Below is a small trained network, with its code and all its weights. Each question gives an input and a class and asks what happens when units are switched off, that is, made to give their printed mean instead of their output.

import numpy as np


def w(rows, s, z=0):
    codes = np.array(rows[::2]) - 128.0
    scale = np.full(codes.shape[1], s)
    scale[-1] = z or s
    return codes * scale


def norm(h):
    return h / np.sqrt((h * h).mean(-1, keepdims=True) + 1e-5)


def f(y):
    return np.maximum(y, 0)


def log_softmax(a):
    a = a - a.max(-1, keepdims=True)
    return a - np.log(np.exp(a).sum(-1, keepdims=True))


def net(x, mask):
    res = np.array(x, float).reshape(1, 6) / 4 @ E
    u = 0
    for l in range(2):
        y = f(norm(res) @ A[l][:, :-1].T + A[l][:, -1])
        res = res + np.where(mask[u : u + 7], y, B[l][:, -1]) @ B[l][:, :-1]
        u += 7
    return log_softmax(norm(res)[-1] @ U[:, :-1].T + U[:, -1])


A, B = {}, {}
E = w([
[134,191,66,113,179,106,213,116,61],'x0',
[55,85,89,148,185,152,130,132,203],'x1',
[142,101,181,96,125,147,135,87,225],'x2',
[167,239,155,175,70,21,100,211,67],'x3',
[122,63,120,225,44,119,9,196,80],'x4',
[142,169,112,114,72,3,101,160,173],'x5',
],0.0064)
A[0] = w([
[121,104,90,76,191,233,142,166,185,206],'0.n1',
[148,101,195,92,231,114,113,159,174,46],'0.n2',
[109,97,39,110,149,24,156,195,218,124],'0.n3',
[83,124,184,114,123,254,149,37,147,151],'0.n4',
[108,92,156,208,42,92,50,43,152,252],'0.n5',
[137,106,117,153,167,139,8,165,184,171],'0.n6',
[140,61,148,116,93,165,70,160,151,52],'0.n7',
],0.0076,0.0023)
B[0] = w([
[132,45,113,97,195,78,132,38,175,249],'0.n1',
[73,107,61,138,190,140,82,73,97,170],'0.n2',
[131,126,86,254,47,118,116,66,162,203],'0.n3',
[54,179,107,63,141,116,188,159,95,254],'0.n4',
[180,179,79,169,84,192,65,204,105,237],'0.n5',
[41,5,205,119,42,172,105,149,141,211],'0.n6',
[58,59,177,91,120,193,18,131,195,188],'0.n7',
],0.0072,0.0071)
A[1] = w([
[158,214,76,203,67,10,212,188,110,251],'1.n1',
[43,88,3,213,122,184,88,20,182,137],'1.n2',
[202,176,111,76,20,125,199,123,101,165],'1.n3',
[68,252,167,191,77,112,162,79,130,142],'1.n4',
[158,35,196,88,107,166,138,216,81,26],'1.n5',
[130,165,132,135,157,11,161,70,90,230],'1.n6',
[160,230,148,171,49,147,145,41,16,229],'1.n7',
],0.0063,0.0025)
B[1] = w([
[197,160,122,155,172,83,131,158,128,230],'1.n1',
[110,179,145,111,124,78,154,63,167,255],'1.n2',
[131,137,161,113,131,128,175,255,149,173],'1.n3',
[172,114,114,208,141,147,147,177,113,176],'1.n4',
[93,217,135,17,131,189,98,89,126,159],'1.n5',
[184,97,127,123,75,151,183,238,68,201],'1.n6',
[166,118,127,64,209,79,65,180,47,200],'1.n7',
],0.0081,0.0082)
U = w([
[253,166,177,117,162,76,113,225,44,250],'0',
[61,67,155,28,196,155,229,21,149,151],'1',
[102,122,155,218,60,74,117,7,179,25],'2',
[51,58,221,113,22,228,14,118,160,90],'3',
],0.0068,0.0024)

Each question gives the input, the list of numbers given to net, and the class t.
The units are the neurons (one row each of A and B). Each row of codes is followed by its name. A weight is (code - 128) times the scale printed after its matrix; where a second scale follows, it is the last column's (A, B and U).
mask holds one flag per neuron, layer by layer. A switched-off neuron (its flag False) gives its mean, the last column of its row in B, instead of its output. The means were averaged over made-up inputs and are rounded, as every weight is.
A unit's drop is (log p(t) with every unit on - log p(t) with that unit switched off) / (log p(t) with every unit on - log p(t) with every unit switched off).
The circuit of an input: a set's keep is (log p(t) with only the set's units on - log p(t) with every unit switched off) / (log p(t) with every unit on - log p(t) with every unit switched off). Starting from the 12 units with the biggest drops (on a tie, the unit counted first), units are removed one at a time, each time the one whose removal leaves the highest keep (on an exact tie, the one counted first), for as long as the keep stays at least 0.8.
units of the circuit, in order: the units of the circuit, biggest drop first
k most important neurons: the k neurons with the biggest drops, biggest first
top k neurons in layer l: the k neurons of layer l with the biggest drops, biggest first
drop of u: that unit's drop, to one decimal
input [-8,3,-7,7,3,5], class 3: units of the circuit, in order	(0.n6)
input [-7,-3,6,0,-7,6], class 2: top 2 neurons in layer 0	(0.n2, 0.n3)
input [-6,-6,-7,-3,5,7], class 3: 2 most important neurons	(0.n7, 0.n6)
input [6,8,-4,-5,-5,7], class 2: top 2 neurons in layer 0	(0.n3, 0.n4)
input [-3,4,-3,2,-2,5], class 2: top 3 neurons in layer 0	(0.n3, 0.n6, 0.n4)
input [-4,8,-5,-1,-1,5], class 2: 2 most important neurons	(0.n3, 1.n2)
input [1,5,6,3,-7,8], class 2: top 2 neurons in layer 1	(1.n7, 1.n2)
input [-7,-5,-2,-2,-2,-4], class 1: top 2 neurons in layer 0	(0.n4, 0.n1)
input [7,-7,6,-5,-2,3], class 0: drop of 1.n2	0.3
input [1,-1,-4,1,8,0], class 3: drop of 0.n6	0.4
input [-3,3,-5,4,4,1], class 3: drop of 0.n6	0.6
